Below are the code and all the weights of a small trained network. Each question names an input and a target symbol and asks about switching units off, where a switched-off unit gives its printed mean instead of its output.

import numpy as np


def w(rows, s, z=0):
    codes = np.array(rows[::2]) - 128.0
    scale = np.full(codes.shape[1], s)
    scale[-1] = z or s
    return codes * scale


def norm(h):
    return h / np.sqrt((h * h).mean(-1, keepdims=True) + 1e-5)


def f(y):
    return np.maximum(y, 0)


def softmax(a):
    e = np.exp(a - a.max(-1, keepdims=True))
    return e / e.sum(-1, keepdims=True)


def log_softmax(a):
    a = a - a.max(-1, keepdims=True)
    return a - np.log(np.exp(a).sum(-1, keepdims=True))


def net(x, mask):
    ids = ['βδζηθλμπστφψω'.index(c) for c in x.split()]
    T = len(ids)
    res = E[ids] + P[:T]
    r = norm(res)
    for j in range(2):
        rows = slice(4 * j, 4 * j + 4)
        q, k, v = (r @ M[0][rows].T for M in (Q, K, V))
        z = softmax(np.where(np.tri(T) > 0, q @ k.T / 4**0.5, -1e9)) @ v
        o = O[0][rows]
        res = res + np.where(mask[j], z, o[:, -1]) @ o[:, :-1]
    y = f(norm(res) @ A[0][:, :-1].T + A[0][:, -1])
    res = res + np.where(mask[2:26], y, B[0][:, -1]) @ B[0][:, :-1]
    return log_softmax(norm(res)[-1] @ U[:, :-1].T + U[:, -1])


Q, K, V, O, A, B = {}, {}, {}, {}, {}, {}
E = w([
[140,91,146],'β',
[104,65,149],'δ',
[139,88,146],'ζ',
[104,68,142],'η',
[124,99,148],'θ',
[116,60,138],'λ',
[132,81,154],'μ',
[115,81,154],'π',
[90,147,138],'σ',
[70,139,147],'τ',
[110,140,8],'φ',
[162,80,103],'ψ',
[157,76,101],'ω',
],0.012)
P = w([
[189,244,147],'0',
[135,127,112],'1',
[104,128,200],'2',
[2,38,39],'3',
[66,108,211],'4',
[65,81,41],'5',
[75,104,212],'6',
[67,78,44],'7',
[72,99,224],'8',
],0.0069)
Q[0] = w([
[157,139,136],'h1',
[121,133,251],'h1',
[132,133,93],'h1',
[155,152,140],'h1',
[162,111,193],'h2',
[91,109,162],'h2',
[177,169,132],'h2',
[105,130,19],'h2',
],0.022)
K[0] = w([
[134,109,102],'h1',
[253,226,99],'h1',
[92,105,117],'h1',
[137,127,63],'h1',
[204,160,200],'h2',
[146,186,96],'h2',
[112,103,212],'h2',
[53,40,32],'h2',
],0.016)
V[0] = w([
[183,231,64],'h1',
[8,195,132],'h1',
[118,148,221],'h1',
[79,181,187],'h1',
[118,183,61],'h2',
[158,110,213],'h2',
[7,173,231],'h2',
[177,76,142],'h2',
],0.013)
O[0] = w([
[122,245,75,50],'h1',
[194,68,66,36],'h1',
[205,119,180,254],'h1',
[208,111,133,170],'h1',
[125,123,56,75],'h2',
[140,64,220,199],'h2',
[252,74,125,119],'h2',
[89,146,182,170],'h2',
],0.016,0.0074)
A[0] = w([
[46,42,75,217],'n1',
[147,158,148,87],'n2',
[133,153,176,92],'n3',
[208,95,122,142],'n4',
[146,133,204,126],'n5',
[146,142,207,154],'n6',
[157,148,247,177],'n7',
[109,231,117,76],'n8',
[210,130,130,42],'n9',
[205,145,49,44],'n10',
[165,145,98,91],'n11',
[168,162,160,2],'n12',
[164,184,174,40],'n13',
[39,122,14,179],'n14',
[144,137,171,151],'n15',
[10,145,144,146],'n16',
[90,111,6,52],'n17',
[32,189,137,104],'n18',
[134,118,151,75],'n19',
[125,146,114,150],'n20',
[145,160,143,63],'n21',
[76,138,171,163],'n22',
[182,77,39,99],'n23',
[113,141,138,83],'n24',
],0.011,0.0035)
B[0] = w([
[120,247,118,184],'n1',
[152,141,123,139],'n2',
[115,119,182,163],'n3',
[186,113,172,170],'n4',
[99,95,84,201],'n5',
[114,90,76,208],'n6',
[93,105,44,251],'n7',
[185,154,50,138],'n8',
[184,140,141,144],'n9',
[78,140,219,138],'n10',
[84,118,167,132],'n11',
[128,174,108,136],'n12',
[153,183,105,154],'n13',
[2,115,121,148],'n14',
[128,108,104,174],'n15',
[199,184,156,168],'n16',
[45,133,50,139],'n17',
[207,111,173,154],'n18',
[110,123,147,141],'n19',
[106,113,125,130],'n20',
[151,150,124,132],'n21',
[137,159,171,178],'n22',
[89,201,182,156],'n23',
[130,105,137,132],'n24',
],0.029,0.011)
U = w([
[190,176,46,71],'β',
[170,102,141,33],'δ',
[177,169,79,74],'ζ',
[181,68,117,69],'η',
[178,120,55,71],'θ',
[36,78,247,123],'λ',
[58,60,46,189],'μ',
[163,61,97,254],'π',
[211,163,226,187],'σ',
[209,138,190,130],'τ',
[70,177,52,85],'φ',
[109,212,184,161],'ψ',
[106,203,182,118],'ω',
],0.012,0.0045)

Each question gives the input, a string of symbols that net reads in full, and the target symbol t.
The units are the heads (4 rows each of Q, K, V and O) and the neurons (one row each of A and B). Each row of codes is followed by its name. A weight is (code - 128) times the scale printed after its matrix; where a second scale follows, it is the last column's (O, A, B and U).
mask holds one flag per unit, heads first, then neurons. A switched-off unit (its flag False) gives its mean, the last column of its rows in O or B, instead of its output. The means were averaged over made-up inputs and are rounded, as every weight is.
A unit's drop is (log p(t) with every unit on - log p(t) with that unit switched off) / (log p(t) with every unit on - log p(t) with every unit switched off).
The circuit of an input: a set's keep is (log p(t) with only the set's units on - log p(t) with every unit switched off) / (log p(t) with every unit on - log p(t) with every unit switched off). Starting from the 12 units with the biggest drops (on a tie, the unit counted first), units are removed one at a time, each time the one whose removal leaves the highest keep (on an exact tie, the one counted first), for as long as the keep stays at least 0.8.
circuit, biggest first: the units of the circuit, biggest drop first
unit that matters most: the unit with the biggest drop
k most important neurons: the k neurons with the biggest drops, biggest first
drop of u: that unit's drop, to one decimal
input ψ π σ ψ π λ, target ψ: circuit, biggest first => h2, n7
input μ π η λ ζ λ μ ζ β, target μ: circuit, biggest first => n7
input λ λ λ λ, target λ: 2 most important neurons => n7, n6
input λ λ λ ω λ λ σ π, target ψ: 3 most important neurons => n1, n7, n6
input π φ λ τ β, target π: circuit, biggest first => h2, n7
input λ ψ λ η, target ψ: circuit, biggest first => h2, n16
input λ π μ π, target π: circuit, biggest first => h2, h1
input μ τ λ λ λ λ, target λ: 2 most important neurons => n7, n16
input μ λ λ λ σ, target μ: 2 most important neurons => n7, n1
input λ φ λ π μ π λ ψ, target ψ: 2 most important neurons => n1, n7
input β λ σ θ, target σ: circuit, biggest first => h1, h2, n7, n23
input β λ μ μ μ μ δ, target β: 3 most important neurons => n7, n16, n18
input μ π ψ λ τ λ τ, target μ: 2 most important neurons => n7, n1
input λ μ λ λ ω δ ψ λ, target ψ: unit that matters most => h1
input λ σ λ ζ σ λ, target σ: drop of n5 => 0.1
input π π β σ π τ η, target π: drop of h2 => 0.2
input σ ψ μ θ λ λ μ, target σ: drop of h1 => 0.2
input β μ ω λ η, target β: drop of h1 => 0.7
